Each row is followed by its class. Each block has new classes.
[  2   5   2   1   2  -7  -4  -3   4   2  10   7   0 -11   0 -17   8  -6
   9  -1   0   3   0  -5  12   9   2  -4  -2  -3  -2   9  -4   3   4   1
  -3  -5  -6  -8  22  -1  12   1   2   2   1  -1]
fatib
[ -2 -15 -10  -4  10  10  22   4 -32 -17   3  -5   4  20  -9  21   4   8
 -22   5  -2   0   7   4 -31  -9 -10   4   0   9   2  -6  -7 -28 -11  -2
   0  17   2  -2 -15   1  -4   4   1  13   1  10]
fatib
[ 16  17   5   3  -1 -16 -21  -4  34  15  -4  13  -7 -21   3 -13  20  -6
  33 -13   5   1  -7  -4  33  22   7  -9 -12  -7  -5   3  17  19  14  11
   8 -30   5   5  40   1   9  -9   5 -10  -4 -14]
fatib
[ 14   0   2 -11  -9  14   6  10   5  -4  38   3  -5  -5 -41   1  34   3
  -6  -8   7  -9   0 -15  13  27 -26 -10  13 -26  14  30   7  -3  -1  19
  10  21  35  -9  -7   0  -8  15  16  20 -24   3]
res
[  8   7  13   2  -5   1 -16  16  13   6  14   6   3  -8 -17   1   4  -3
   9  -7   5 -12  -3  -7  27  21  -2  -4  -5   3   8  -9   9  19   4  12
  12 -22  -5   2 -16   0   1   4   2   1 -15  -6]
sug
[ -3   5   9   1 -16  31 -44  -2  33  19   1   7   1 -12 -32 -15 -23   9
  19   8   4  -7  -2 -11  44   7  -1  -2 -10   8  24  10  12  44  32  11
 -19 -31  -4  -2 -17   8 -11  19  -3  -4 -25  -5]
res
[ 16   0  -9   3  -9  -8 -36  12 -29 -11  16  -1 -10 -12   9  -3   8   0
  42  18  -2   2  25  -3  -5  -6 -11  -8   4   3  10   0   8   7   6  -1
 -11  18   6  -8  66   6  23  -6  12  12   5   2]
danul
[ 13  -4   0   0  -3  19 -11   1  -1   0  18  -2   0  -1 -24  16 -11   5
   7   5   1 -18  -1   3   7   2 -12   0  -4   1  11   1   9  16   8   6
 -12  -9  13  15  -6  -1 -15   1  -5  12 -11  -2]
sug
[ 34 -25 -22 -15  13  27  10  12 -27 -14  25   0  -8  11 -80  25  47  41
 -44 -17   6  -7  26 -16 -24  35 -18  -5   0 -10 -12  10  -9 -29  -9 -13
  12  52  31 -16  -7   1  -9   3  20  34  18   5]
nones
[  0   4   2  -6 -12   3 -11   2  -1  -3  -1  19  10  -5   3  -9   5  -4
   7   4   1  -8  -1   0   8   1   1   0   0 -10 -14   6  -3  -5   2   0
  -8  11   3  -3  17   3   7  -6   6   0  -2   0]
fatib
[ -2   4  -7  -4   7   4  14   5 -18  -9  -1  -5  -7   9  -3   6   3  10
 -19   7   9   4   5   1 -37  -7  -8   1   6   2   2   0 -13 -28 -19 -13
   5  27   3  -4  -6  -1   4   4   4   3  28   5]
fatib
[ -6   7   0 -13 -10  -3 -30  -3  29  10   5   3  -5 -21  10 -41   2 -18
  19  -6  -1   7  -4  -8  30   8 -14 -16  13  -5  31  23  10  30   3  15
  -9  10  -2 -13  47   5   5  26  24   1 -29 -13]
nones
[  9   3  -2  -3 -16 -19  11   8 -11 -13  17  -4  -5  -8  21   9  21  -7
   3   0   3   2   0  -1  -8   6 -16  -5  13  -6   9  13   2 -11  -8   0
   6  28   7  -6  19  -3   5   5  15   6  13  -5]
sug
[ -5  -7  11   1  -3  -9  15 -12 -13  -4   4   0   5 -11   8  11   3 -15
  -4  -8  -1   5  -7   0  19  11  -5  -7  12   6   6  19   2  -2   1   0
  14   3   1  -3  -2   1  -3   3  11   8 -18  -4]
sug
[ 15  -5 -11 -15 -10  21   0   3   3  -7  34   7 -11 -15 -49 -16  61  20
 -19 -15  14   7  14 -15  11  36 -20 -13   1  -7  14  29   9  -9  -4   8
  19  39  34 -20  12  -3  -4  20  38  26 -11 -12]
nones
[ -8   1   7 -19  -8  -4   4   2  16  10  -2  12  15 -12  -6 -10  24 -10
 -22 -21   4   9   0  -7  37  21   7  -6   8 -11   8  -8   6  -4   8  -3
  31 -10   6  -4 -28  -2  -7   4 -15   2 -38 -10]
danul
[-19 -16 -12 -15   9  22  19   2 -38 -19 -20 -12  -1  18   7  -2 -11  -8
 -49   5   1  16  -7   8 -43 -24 -24  -6  17   6  12  20 -11 -31 -25  -3
 -10  56  22  -3  -8   1  -3  15   5  15   9  -3]
sug
[ 28   6  -3  12  -9  -9 -30  18 -30 -10  22   8  -9 -10   1  14  16  13
  36  11   6  -1  -6  -3   1   9   5  -3 -10  -7   2  -5   6  13   3  -1
   2  10   2 -10  64  -1  16  -2  16   7   7   6]
danul
[ -1   5   6  -4   2 -12 -10   4   6   4   4  -3   3  -6   6 -18  25  -1
  11  -9  -4   4  -5  -6  17  15   2  -4   2   0   5  -2   7   4  12   6
  12  -2   4  -4  11  -1  -3  -2  -5   4  20   0]
fatib
[-21   4  -2  -3 -10  10  -9  -6  24   9  -1   4   2 -24   2 -33  13 -15
  11 -10 -11  14  -6  -7  39  22  -2  -7   9   6  11  21  14  10   8  11
   0 -11  -2 -10  15   0  -2  10   8  -1 -19   3]
sug
[ 32   7  -1  -6  -4  25   8   4 -16 -10  52  -3 -13   5 -57  15  35  21
  -3   2   8 -17   9 -15 -12  18 -38 -12   3 -11  11  10   2  -7  -7  10
  -7  37  27 -12 -11  -6  -2  13  13  25  -7   1]
res
[  4  13  -4   2  -7  -8 -49   3  36   7  -8   7  -8 -32  16 -62  37 -11
  47  -7  -9  26  -2 -12  18  17  -6  -7   7  -5  -2  23  11  29  -1   9
   4 -17  -3  -2  87  -9  18   6  25  -4   2   0]
danul
[ -5   0  -5  -4   5  16  -6  -4 -21  25 -12   1 -14  19  -9   1 -12   8
  -7   4 -11   6   7  -5 -11 -16   9   8  -3  -1  -9 -11  -3 -14  -1   6
   2  -2 -14   2  -2   7   2  -6  -1  -1  14  12]
danul
[ 11  -2 -12   2   1  15 -14  11 -36  -6  36   1  -8   7 -15  17 -12   9
   0  -4   9 -15   1   2 -13  -8  -9  -7   6   1   0  -5  -8  -2  -4  18
  -8  17  -7   0  15   5   3   6  -2  -2  -7   9]
sug
[  0  -4  -2  -9   0   7  10   0  -7  -2   2   1   3  -1 -10   0  15   3
 -18  11  -2  10   2   0  -1  12  -8  -2   6  -6   9   1  -6 -15   3   5
   5  14   1  -8  -4   0  -6   6   6   4  -6  -1]
fatib
[ 20   4   5   4  -5  -1   9   4  -6   4  21   3   7  17 -26  47  -2   2
   0   0   6 -22  -6  -3  14   3  -6  12 -12   1   5 -18   1   6  12  -3
  13 -17   5   4 -42 -15  -1  -4 -11  -5 -17  -2]
res
[  2   7  -2  -3 -13  25 -39   3  15   3   4  -1  -7   2 -31 -15 -14  14
  10   3   5 -15   8  -1  -6 -16  -5  -2  -3   2  19 -11   6  16   0  17
 -24   3   0  -2 -16  -1  -4  26   2  12  -2  -2]
nones
[ 54  31  21  11 -37  -8 -82   8  59  28  50  28 -13 -54 -28 -26  50   4
  87  -6  -1 -14 -25 -32  73  55  -2  -8 -19 -13  -2  14  30  65  37  53
  -3 -51  11 -12  87  -5  18  -6  24  -3 -21  -6]
nones
[  1   6   0   5   0  -5  -2  -9   6   7  -3  11  -6  -4  13 -16  13   0
  16  -2  12  11  -4  -3   6  12 -12   3   4   2   0   3   2   5  21  -6
  -1  -4   2  -7  39  -3  10  -1  25   3  -4  -1]
fatib

Each row is followed by its class. Each block has new classes.
[  1  16 -26 -11  -3  22   1 -30  -7  32   0   9   3 -14 -28   3   0 -23
 -31 -10  18 -23  12   0 -19  -2  37 -10 -28   6 -24   1  -7  15 -15  -6
   3 -12   6 -10  -7   6 -14  41 -46   0 -11   8]
vuruv
[-17   0 -49  -6   4  -6  26  11   4   4  -9  21  -2   9 -11 -23  64 -76
  -1  22 -16 -17 -38 -14  -3 -23  13  14  -1  10  25  -3 -27 -11 -15  -9
  34  -4  11  19   4  77  -3  29 -14  -7   6 -14]
sek
[  2   5 -12  -7   1   0   4  -6  -2   3 -14   3  -2   6  -9 -10  11 -33
  -7   8  -1  -6 -13  -8 -15   6   8   9  -4   8  -9  -9  -7   0 -19  -3
   0  -6   4   8  -4  19 -10  33 -23  -2  -2   0]
gedo
[ -6   2 -14   3  -2  -3  26  -1  -8   0 -32   6   2   7 -13   3   3 -11
  -1   8   6  -6   6 -15  -3   8   2   0  -6   2  -9  -3   0   0 -10  -8
  10 -17  -8  14  -9  11 -24  20 -19   3   4   6]
gatid
[ -1  -5  -9   5 -16   0   8  -2  10   7  10   3   4   7  -3  -5  11 -25
   1   5  -8  -5  -8   0   2  -2   3   5  11   1   0  -4  -9   3 -17   6
  -2   2  -4   2   3  24  -3   6 -11  -2   0   2]
gedo
